Here is a tiny trained network, its code and every weight. The questions are about switching its units off for an input and a class, where a switched-off unit gives its printed mean instead of its output.

import numpy as np


def w(rows, s, z=0):
    codes = np.array(rows[::2]) - 128.0
    scale = np.full(codes.shape[1], s)
    scale[-1] = z or s
    return codes * scale


def f(y):
    return y / 2 * (1 + np.tanh(0.7978845608 * (y + 0.044715 * y**3)))


def log_softmax(a):
    a = a - a.max(-1, keepdims=True)
    return a - np.log(np.exp(a).sum(-1, keepdims=True))


def net(x, mask):
    res = np.array(x, float).reshape(1, 5) / 4 @ E
    y = f(res @ A[0][:, :-1].T + A[0][:, -1])
    res = res + np.where(mask, y, B[0][:, -1]) @ B[0][:, :-1]
    return log_softmax(res[-1] @ U[:, :-1].T + U[:, -1])


A, B = {}, {}
E = w([
[161,230,144,139,134,171],'x0',
[164,82,67,253,106,129],'x1',
[121,116,145,123,123,138],'x2',
[189,81,180,110,142,110],'x3',
[127,124,132,126,128,133],'x4',
],0.015)
A[0] = w([
[98,53,97,109,186,62,123],'N0',
[48,154,99,140,141,157,117],'N1',
[220,203,175,148,85,200,155],'N2',
[173,134,248,178,138,80,5],'N3',
[203,125,136,102,145,74,83],'N4',
[156,92,109,209,117,169,247],'N5',
],0.011,0.0025)
B[0] = w([
[92,179,46,129,37,138,215],'N0',
[81,153,187,183,119,10,187],'N1',
[108,94,10,100,42,99,252],'N2',
[91,216,164,190,106,103,183],'N3',
[88,190,162,168,124,104,173],'N4',
[98,216,134,35,191,104,254],'N5',
],0.011)
U = w([
[129,95,86,133,58,129,127],'0',
[116,167,190,250,90,85,56],'1',
[155,107,125,110,119,79,252],'2',
[128,127,125,122,116,134,254],'3',
[127,157,125,53,168,136,62],'4',
[161,85,130,141,98,191,122],'5',
[235,21,138,99,156,148,51],'6',
[165,90,140,178,159,189,52],'7',
],0.012,0.0086)

Each question gives the input, the list of numbers given to net, and the class t.
The units are the neurons (one row each of A and B). Each row of codes is followed by its name. A weight is (code - 128) times the scale printed after its matrix; where a second scale follows, it is the last column's (A, B and U).
mask holds one flag per neuron, in row order. A switched-off neuron (its flag False) gives its mean, the last column of its row in B, instead of its output. The means were averaged over made-up inputs and are rounded, as every weight is.
A unit's drop is (log p(t) with every unit on - log p(t) with that unit switched off) / (log p(t) with every unit on - log p(t) with every unit switched off).
The circuit of an input: a set's keep is (log p(t) with only the set's units on - log p(t) with every unit switched off) / (log p(t) with every unit on - log p(t) with every unit switched off). Starting from all 6 units, units are removed one at a time, each time the one whose removal leaves the highest keep (on an exact tie, the one counted first), for as long as the keep stays at least 0.8.
circuit, biggest first: the units of the circuit, biggest drop first
k most important neurons: the k neurons with the biggest drops, biggest first
drop of u: that unit's drop, to one decimal
input [-7,4,-8,-8,-6], class 1: circuit, biggest first : (N1)
input [-6,-8,-6,-5,-8], class 2: 2 most important neurons : (N5 N1)
input [-7,-3,4,8,5], class 1: circuit, biggest first : (N3 N4)
input [0,-7,3,8,-1], class 1: circuit, biggest first : (N3 N4)
input [0,-5,-1,-3,5], class 2: circuit, biggest first : (N5 N0)
input [4,4,-4,0,6], class 2: circuit, biggest first : (N0 N5)
input [-4,6,1,2,2], class 4: 2 most important neurons : (N5 N2)
input [6,7,2,-4,-6], class 4: 2 most important neurons : (N5 N0)
input [-5,6,7,-6,-6], class 3: 2 most important neurons : (N5 N2)
input [5,-1,7,-7,-1], class 1: 3 most important neurons : (N1 N5 N0)
input [-8,-6,6,-1,-7], class 0: 2 most important neurons : (N0 N5)
input [8,-1,5,-3,3], class 0: 2 most important neurons : (N2 N5)
input [3,5,5,-3,8], class 2: 2 most important neurons : (N0 N5)
input [-6,0,7,-8,7], class 1: circuit, biggest first : (N1)
input [-3,6,-3,-2,2], class 4: 2 most important neurons : (N5 N2)
input [6,8,1,7,3], class 4: 3 most important neurons : (N5 N1 N2)
input [-3,-8,-2,-8,-3], class 1: 2 most important neurons : (N1 N5)
input [6,-7,-8,3,8], class 2: 2 most important neurons : (N5 N2)
input [8,-7,2,8,2], class 0: 3 most important neurons : (N2 N5 N1)
input [-3,4,-3,6,0], class 1: circuit, biggest first : (N2)
input [6,-4,-3,-5,5], class 0: drop of N3 : 0.1
input [8,5,-5,1,-3], class 0: drop of N2 : 1.4
input [-4,8,-4,7,3], class 4: drop of N1 : 0.2
